Below is a small trained network, with its code and all its weights. Each question gives an input and a class and asks what happens when units are switched off, that is, made to give their printed mean instead of their output.

import numpy as np


def w(rows, s, z=0):
    codes = np.array(rows[::2]) - 128.0
    scale = np.full(codes.shape[1], s)
    scale[-1] = z or s
    return codes * scale


def norm(h):
    return h / np.sqrt((h * h).mean(-1, keepdims=True) + 1e-5)


def f(y):
    return y / 2 * (1 + np.tanh(0.7978845608 * (y + 0.044715 * y**3)))


def log_softmax(a):
    a = a - a.max(-1, keepdims=True)
    return a - np.log(np.exp(a).sum(-1, keepdims=True))


def net(x, mask):
    res = np.array(x, float).reshape(1, 4) / 4 @ E
    u = 0
    for l in range(2):
        y = f(norm(res) @ A[l][:, :-1].T + A[l][:, -1])
        res = res + np.where(mask[u : u + 9], y, B[l][:, -1]) @ B[l][:, :-1]
        u += 9
    return log_softmax(norm(res)[-1] @ U[:, :-1].T + U[:, -1])


A, B = {}, {}
E = w([
[173,88,208,214,120,155,63],'x0',
[122,255,24,125,107,130,71],'x1',
[244,15,18,104,142,123,54],'x2',
[194,168,225,61,102,137,174],'x3',
],0.0028)
A[0] = w([
[66,81,22,166,149,40,119,71],'L0N1',
[105,114,150,117,60,134,126,60],'L0N2',
[247,92,99,38,1,180,132,156],'L0N3',
[150,79,196,152,179,112,147,69],'L0N4',
[32,88,110,133,135,128,97,234],'L0N5',
[112,193,203,171,173,117,130,168],'L0N6',
[21,145,132,174,205,111,160,78],'L0N7',
[107,144,165,72,75,180,213,247],'L0N8',
[191,69,92,63,163,121,36,110],'L0N9',
],0.005,0.0015)
B[0] = w([
[200,51,145,253,13,74,82,203],'L0N1',
[144,79,108,107,87,93,29,118],'L0N2',
[114,72,155,223,135,73,75,253],'L0N3',
[130,122,47,107,201,145,158,166],'L0N4',
[155,143,6,108,79,136,151,189],'L0N5',
[82,207,25,233,93,83,114,198],'L0N6',
[215,78,114,107,82,68,16,199],'L0N7',
[57,185,79,105,229,58,152,246],'L0N8',
[95,240,165,179,76,118,24,232],'L0N9',
],0.0036,0.0029)
A[1] = w([
[88,138,72,139,71,80,120,253],'L1N1',
[179,197,183,195,139,209,34,177],'L1N2',
[136,171,104,64,152,137,53,174],'L1N3',
[139,71,198,152,142,138,124,170],'L1N4',
[149,78,122,42,204,52,120,120],'L1N5',
[164,201,166,102,101,3,116,101],'L1N6',
[92,6,110,65,219,111,170,76],'L1N7',
[215,33,140,95,123,93,28,128],'L1N8',
[126,179,154,190,150,192,113,163],'L1N9',
],0.0055,0.0024)
B[1] = w([
[178,114,165,144,114,139,128,254],'L1N1',
[164,63,68,91,75,158,174,215],'L1N2',
[99,52,198,142,177,81,137,156],'L1N3',
[92,157,93,85,140,82,101,162],'L1N4',
[127,76,141,91,81,98,98,161],'L1N5',
[61,93,175,119,171,107,143,196],'L1N6',
[100,35,113,153,141,82,253,161],'L1N7',
[85,242,121,207,89,100,126,237],'L1N8',
[181,70,106,94,121,91,134,156],'L1N9',
],0.0063,0.0045)
U = w([
[104,119,135,85,195,253,73,14],'0',
[158,140,92,207,46,107,47,146],'1',
[173,67,102,53,114,241,124,118],'2',
[44,206,198,90,205,102,128,144],'3',
[119,136,121,74,210,234,59,1],'4',
[91,51,157,107,155,79,184,158],'5',
],0.012,0.0097)

Each question gives the input, the list of numbers given to net, and the class t.
The units are the neurons (one row each of A and B). Each row of codes is followed by its name. A weight is (code - 128) times the scale printed after its matrix; where a second scale follows, it is the last column's (A, B and U).
mask holds one flag per neuron, layer by layer. A switched-off neuron (its flag False) gives its mean, the last column of its row in B, instead of its output. The means were averaged over made-up inputs and are rounded, as every weight is.
A unit's drop is (log p(t) with every unit on - log p(t) with that unit switched off) / (log p(t) with every unit on - log p(t) with every unit switched off).
The circuit of an input: a set's keep is (log p(t) with only the set's units on - log p(t) with every unit switched off) / (log p(t) with every unit on - log p(t) with every unit switched off). Starting from the 12 units with the biggest drops (on a tie, the unit counted first), units are removed one at a time, each time the one whose removal leaves the highest keep (on an exact tie, the one counted first), for as long as the keep stays at least 0.8.
units of the circuit, in order: the units of the circuit, biggest drop first
k most important neurons: the k neurons with the biggest drops, biggest first
k most important neurons of layer l: the k neurons of layer l with the biggest drops, biggest first
drop when u is switched off: that unit's drop, to one decimal
input [-4,-5,1,-6], class 1: units of the circuit, in order : [L0N1]
input [5,3,-4,4], class 5: 4 most important neurons of layer 1 : [L1N8; L1N9; L1N2; L1N6]
input [4,-3,0,1], class 5: 4 most important neurons of layer 0 : [L0N9; L0N4; L0N1; L0N7]
input [0,5,1,2], class 2: 3 most important neurons : [L1N2; L0N8; L0N7]
input [-4,-4,6,6], class 3: 2 most important neurons of layer 0 : [L0N9; L0N1]
input [0,-5,5,4], class 1: 2 most important neurons : [L1N8; L0N9]
input [5,6,-2,-2], class 2: units of the circuit, in order : [L1N2; L1N8; L0N3]
input [-5,-6,7,4], class 1: 3 most important neurons : [L1N8; L0N9; L0N3]
input [-8,-2,-1,-4], class 1: 2 most important neurons : [L0N1; L0N7]
input [-3,1,-1,1], class 3: 2 most important neurons of layer 0 : [L0N4; L0N3]
input [8,6,-3,1], class 2: 2 most important neurons : [L1N2; L1N8]
input [5,-8,8,5], class 1: 2 most important neurons of layer 0 : [L0N9; L0N8]
input [2,3,-1,8], class 3: 3 most important neurons of layer 1 : [L1N7; L1N5; L1N1]
input [-7,-8,8,-1], class 1: units of the circuit, in order : [L1N8]
input [7,8,0,7], class 2: 2 most important neurons : [L1N2; L1N8]
input [8,3,-2,0], class 2: 2 most important neurons of layer 1 : [L1N2; L1N8]
input [-5,-2,-4,-6], class 1: drop when L0N1 is switched off : 0.1
